[ 42   6   9   4  11  45 -14 -17 -15   6  20   8  15 -19  19 -25  -6 -22
 -12  12   7 -22   8 -14  -2  -7  18 -13  20 -61  -9 -12  29 -20 -18] | Z_46
[ -2 -17   6 -11  -9 -15 -16   6 -30 -12 -39 -30 -19  30 -22   1 -12  -7
  25 -18  -2   4  14  -5 -12  -8   9 -10   4  33  12  -3  21  31   5] | Z_253
[  2   0  -6 -14 -13  -2  -4 -10 -29   2 -44 -11  -2  10 -17 -17 -57  15
 -11 -21  -7  -4  -2  -1   8  -6 -12 -18  20  53  -1 -20  39  67 -37] | Z_9
[-37   8  17 -10 -23  -8 -12 -11  14 -33 -26  32  21 -14 -19   6 -18 -12
  37 -80 -51  34 -14  24 -75  14 -34  20 -18  98  64  -7  22 -17  12] | Z_9
[-37  -2 -24  -9 -18   7 -16  23 -32  28 -53 -10 -20  21  -8  12 -30  19
 -11  -5  -8  20  49 -16  28 -36   0 -34 -16  35   8   9  19  78  -7] | Z_881
[   5   29  -25    0   12   84    4   -2  -28   73 -101  -40  -20   10
  -33   -4  -54   34   90  -35   -1   18    5  -33    2    2   22    1
  -14    8   -8    3   64  -17   64] | Z_172
[-31  -1   0   7 -19  15   0  21 -59 -13 -45 -26 -35  15 -40   0 -30  10
  49   9 -20  23  21 -10  -1 -52  -7   0 -37  24  10  -5  10  39 -15] | Z_9
[-12 -31  15   4 -18  18   0   8 -50  -2 -55 -65 -23  11 -61  13 -12 -11
  13  25   6   6   3   1  23 -42 -17  -3  -6  62  12 -24  13  60 -14] | Z_201
[  5  -3  41  14 -10  19  32  -7  24  29 -35 -35  10 -24 -29  25 -14 -45
  -1 -23  -5  10  25  19 -30 -11 -43   5 -46  57  17 -30  62  18  -6] | Z_881
[ -4  15  35  20   7  12  -8   3  10   5  27  10  16  -7  -8 -23 -65 -49
  12  -9 -31  19  28  -3 -49  24 -15  -5 -14 -41  28  -7  44   8 -30] | Z_277
[ -3  -1  14  24  13  -5  20   1  -5  27 -40 -67 -37   5 -30  -2  -2   1
  18   6  -4 -20  27  -3  35 -22 -10 -24  19  18 -29 -19  43   4 -27] | Z_253
[  3   7  -5  -5 -20  13  11   8   6 -19  -2   4   5  24   6   5   0  -2
  38  -4 -20  28   9   0   5  23 -13   9 -16   6 -16   0  -3  13  -9] | Z_9
[-15 -27  10  31   2  -5  -6 -17  51  27 -13 -24   1 -28 -22   5 -26 -53
 -10  53  -5 -42  -4   9  83 -30   5  30  27  21  16 -56  31 -50 -38] | Z_474
[ 18 -38   2  10  -4 -24   1 -10  68  33  -6  -8  15 -22  13  11 -16 -23
 -35  20  -1 -21  17   9  56  26 -11  27  14   8   7   4  16 -42   5] | Z_172
[  6 -42  11 -13  -4 -11   2 -19 -20  20 -45 -59 -31  37 -42  -4 -11  -7
  16  54  -3  -5   6  16  36 -30  18   8   0  33  -8 -11  15  34 -19] | Z_474
[  9  28   9  37   4 -30 -12 -17 -31   2  12 -36  28  -2 -21  27  30  -5
 -11 -42  -8  10  10  13 -43   0 -52  22 -16  10  13 -33 -22   7  -3] | Z_201
[ -1 -30   7   6  -5  -9  -1  -3 -16   1 -16 -31 -31  -3 -28   4  -8   7
  28  43  -4   6 -17  18  30 -25   1   9  -7  14 -18   4   3   9 -17] | Z_87
[-15 -32   5  -3  -2   1 -12   3 -14  32 -55 -26 -19  19 -45  15 -54  -7
  78  53  -4  18   3  -9  12 -18   9  27  -5  13  32   5  12  -5  -1] | Z_277
[-38  21 -17  19 -21 -20 -27 -22 -23 -27   5  19  11  30  -9 -13  -4 -14
  13  -1 -22   0  30  -7  -9 -10  -6 -16   8  26  22 -24  14  17 -30] | Z_474
[ 16  -7 -22  -8  -1  27   5 -62 -28  25  -9 -58   7  27  51 -28   3   7
 -39 -18  19   4  28 -24  19 -10  20 -20  68 -50   1 -25  31  24 -26] | Z_46
[-34 -32  14  28  10   0 -16 -54  -2   1 -28  36  -5 -40  11  11  23 -35
  19  15 -27  35  26   9 -41 -42 -19   8 -11  54  71 -12   6   7 -30] | Z_46
[ -2 -35   4  -5  -9  -5  -7  -4 -34  17 -49 -39 -32   9 -19  -3 -30   8
  30   8 -15   9  10   7  -1 -50   7 -13 -20  38  -3  -5   9  59 -24] | Z_881
[ 43   5 -15   3  41 -24  15 -34   6  24  -1  14  12 -16  31  -3 -44 -37
 -63 -19  38  16   6  -6   5  49   3  30 -20 -26  27   1 -11  10 -25] | Z_172
[ 13 -20  -4  12  10   1 -35 -25 -28  66 -40   5 -16  29 -18   6 -68 -23
  27  43 -25  58  58 -29  25  -9  14  -7 -19 -53  28   7 -10   3 -32] | Z_277
[  4   2 -11   4 -21  -3   4  10  12 -12 -10  -4   9  22  -2  15  20  -4
   2 -12 -17  39   1   8 -10  35 -16  21 -16  20   1  -3 -19  11  -3] | Z_201
[ -9 -40  -4  -7  -4   6  -9  12 -13   7 -21 -14 -28  14 -13  10  -4 -17
  36  61   0   9   2   8  44 -49   5  26   8  17   0 -26 -20  35 -18] | Z_46
[ 24  -2 -17  11   5  10   4 -29  27  61 -26  -3  12 -10  20   9 -47 -21
  26  -7  13  -1  14 -23  15  12  26  -8 -10 -31  10  -3  35  10  16] | Z_881
[ 20  -3  -9   0 -20   4   0   5  12 -26  23  27  24  14  17   6  18 -19
  13  15  -2  16   7   6 -12  14 -14  45  -4 -22  -3 -10 -12  -9  -1] | Z_46
[ 17  -9   7  -5 -20  11 -13  -1 -13  -7 -18   5   3   3 -21  16 -13  -5
  10  20   4  28  11  11  -1  14 -12  17 -34  -7  -4  10  17  -5  -1] | Z_87
[-10 -20  17  12 -19   8  12  -1 -39 -15 -37 -20 -29   2 -40  -8 -37 -11
  29  18 -16  15  24  -6  -3 -34 -12  -9 -33  33  10   2  29  54 -31] | Z_9
[-41 -28  14   4 -25 -38 -19   2  58 -36  18  52  10 -57  15  14  34 -40
 -53  38 -41  -9 -31  40 -13  11 -22  14  12  69  46  -3  36 -47 -35] | Z_87
[-13 -27  24 -11 -27 -10 -38 -31  -1 -36   6  39  18 -21 -11  14  40 -28
 -50  24  -6 -16  44  24 -26   8 -32   9  13  41  56  10  29 -28 -16] | Z_46
[ 10   3  -2  -8 -24  19   3  18 -14 -26   1  37  23  16   5   6   2 -18
   5   7   0  39  20   4 -38  -3 -28  25 -23   2  12 -10   3  32   4] | Z_46
[-19  17  -7  17   1 -26  -7 -11  -3   6  14  18  -3  -6  11   7  -6  -4
 -53 -46  13  18  35   3 -21 -30 -20 -24 -34  25  27 -31 -24  27 -21] | Z_881
[ 72  14 -26  21  29   9 -21 -71  10  31  27  39  36  -3  49   0 -26 -38
  -6   2  27  12  16 -22 -12  73   8  27 -15 -89   2  -7  -8   2  18] | Z_172
[  -1   53  -16   31   18   -8   61   58  -12   25   15  -11   65  -25
   32   44   -7   -2 -112  -53   53   35   32  -19  -19  -26  -80   40
  -57  -24   38    3   -2   45   64] | Z_172
[-35  33  16  -9  -3 -17  21  31 -43 -28  10 -47 -29  39 -58 -28   7  19
  11  -3   5 -37  -7  22 -31 -34  -8 -36  -4  65 -20 -22  36  66  -6] | Z_474
[ 92  39  10  -6  26  -3  38 -66  39  26  37 -14  26  15 -21 -11 -17 -10
 -23 -81  76 -38 -30   1 -34  90   1   4  -2  22 -22 -17  23  -5  69] | Z_172
[ 33 -18  14  24  32   6  11 -29  30  45  -4 -71 -20  -6  48 -13 -31 -23
 -39 -14  21  -8  39 -16  50  19  53   5 -11 -82 -18  -7  13  11 -53] | Z_9
[ 22 -25  18  -2   3 -15  10  -3  32  25  -8 -25 -15 -14  15 -16 -26 -10
 -67  11  -4 -27  10   9  30   5  14 -18   8   4 -15  -8  37  35 -47] | Z_9
[-49 -22   9  31  11  19   5 -58  25  15 -33 -43 -22 -26 -34   9  -8 -50
   5  18 -13  -2 -20  26  33 -41 -15  62  18  68  54 -73  28 -22 -18] | Z_474
[  1 -11  15  13  13 -32   1   1  -1  10 -25 -15 -14  -7  12 -16  -2  12
 -46 -18  -2  -7  28   6 -12 -26 -15 -50  13  32  -6 -15  24  37 -40] | Z_253
[ 51  19  31   9   3  19  18 -76 -71  -7   3 -64 -19  42 -56 -35  12 -34
  47  -8 -12  -1  16 -11 -50   7  25 -22 -23 -23 -11   4  43 -28 -16] | Z_474
[  0 -26  14   8 -31   6  -1   3 -48 -17 -48 -47 -21  19 -73   6 -10  -1
  43   8 -11  15   4  -1  -5 -24 -14   0 -22  59  10   2   6  30  -2] | Z_201
[ 16 -21   5  21   4  -8  -9 -25  15  23 -17 -17 -20  -1 -10  -5 -24 -31
   4  23   2 -25  13 -10  33  -8   7 -19  28   2  -6 -33  39  19 -12] | Z_253
[-31 -10  37  38   0 -44   3 -25  32 -12  30 -10   2 -59  -9  -7  -8 -38
 -60 -35 -33  -4 -17  37 -26 -28 -39   6   6  51  40 -33  32 -23 -45] | Z_87
[-37   7  -3  20 -26 -25 -39 -41 -50 -10 -20   0 -14   9 -29  20  38 -30
 -44  -9 -19  25  42  -3 -68  -3 -15 -14 -23  47  78 -22  20  19 -15] | Z_201
[ 28 -10  13  -3  -7 -17   2  17  12 -25  -1 -17  -2  18   0  -1   7 -14
  16  -6 -11   4   5  13 -16  26  -6  21  -6 -13 -19   1   5 -22  -5] | Z_253
[ 14 -11   5   4  -5 -15   8  11 -29  -3 -29 -26 -25  20 -35  -2 -18  -3
  37  19  10  -7   7  -4  -7 -24  -4 -11  -6   8 -10  -7  22  29   8] | Z_253
[-46 -11  15  25  -6  15  -3   0 -34  -1 -29 -17 -30  -8 -23  -7 -31  10
   7  -1 -19  47  45   8  11 -47 -29 -34 -29  21   6   3  18  54 -38] | Z_87
[ 46  31  10  42  15  24  42 -51 -62 -22  16 -44 -23  -8 -33 -31  -4 -13
 -54 -50  14 -11  -8 -44  13 -30  13 -24 -15  12 -19  -6   9  -3 -49] | Z_9
[-38 -53  20   7   9 -61 -20 -23  87  -8 -14  45 -30 -63  -1  12  32   1
  -3  38 -22 -19 -36  61   1  16   1   7   3 107  28  12   3 -56 -45] | Z_87
[ 43  -2  20  -2  -2  24  57 -60 -46  19 -16 -82  30  51 -55  -5 -85 -28
  59 -38  58  29  -1 -41   3   6 -17  -5  15   8  22  -3  30  56  30] | Z_277
[  4 -31  15  -2 -16  -9   1  18 -36 -27 -45 -26 -15  17 -55   4 -38 -19
  53   4  -6   0  -1  -9  18 -26  -8   5   0  53   6  10  21  31   6] | Z_253
[  1   8 -13   1 -27  12  -9  17 -13 -42  11  23  15  14  17   5   1  -1
   4   5 -15  25   9  -2  -8   7 -19  25 -24 -14  -4  -7 -14  16  -9] | Z_9
[-50  -8  31  -9  -3 -32 -17   2 -28 -13   1 -11 -53   0 -41 -11  11  24
 -63  -9   7  -3  28  36 -16 -40 -16 -71 -18  83  16  -3  16  54 -30] | Z_87
[ 13  48  -9  16  29  53  19 -29 -31  24 -15   1  51   1 -24  15 -54 -16
  43 -17  30  40   7   5   8  -4 -67  42 -19 -27  15 -48   2  27  30] | Z_474
[-16 -32  15   6 -23 -32  -5 -12   7   1   4 -17   4  -6  -8 -17 -12   1
 -17  -2 -17 -32  29   9   1 -26 -13 -13  45  23  21   9  45  27  -9] | Z_46
[ -3 -23  47 -10   8  12 -17  -6 -44  -9  -9   6  -1 -32 -37 -13 -61 -67
 -62  -7 -21  18  47  16   8 -32 -35   2  -5  13  59  -1  31  37 -55] | Z_46
[ -3 -21  18  -5 -17   8  26 -12  25  -6 -15 -34 -15  -8  -5 -15  10  13
 -23  -7 -16 -22  -1   3  23  -1   3 -32  23  55  -7  17  44  -2 -14] | Z_9
[-23 -19   9   3  -4 -22   0  -7  35  27  -9 -10  -2   9   6  -8  -4 -22
 -15  46  -4 -21  24  10  31 -19  10 -40  16  24   9 -24  37  18 -29] | Z_474
[ 46  16  -8 -11 -14  21  -6  10 -42   0 -19   3  21  22 -16  14 -25 -26
  13  18  20  17  22 -11 -16  28 -23  32 -40 -26  -2  -8  17   1  18] | Z_172
[  1 -34  -1  60  25  33  16 -40 -52   7 -27 -42  -9 -34  -7  12 -16  -4
 -10  26  37  24  55 -33  75 -70 -36  15 -31 -21  17  13 -37   2 -14] | Z_172
[ -5 -45  -5 -20 -11  22 -12  -8 -36  -5 -49 -26 -23   5 -25   7 -21  -9
  17  52  15   4   6   2  34 -18  -7  23  -4  33  22   2   8  20  12] | Z_172
[-40  28   3  55  16  14  80  -8  11   7 -30 -16  -4 -25 -48 -14   2  39
  33 -48  -7  17 -30   0  -3 -79 -46 -15 -11 114   6 -14  11 -16  13] | Z_474
[-66  -7   5  31   9  10 -30 -25  -4 -21   3   0  10 -28   6 -13 -52 -15
  -5 -37  -1  14  -3  -8 -42 -27 -10  32  15  18  84 -27  11  15 -10] | Z_277
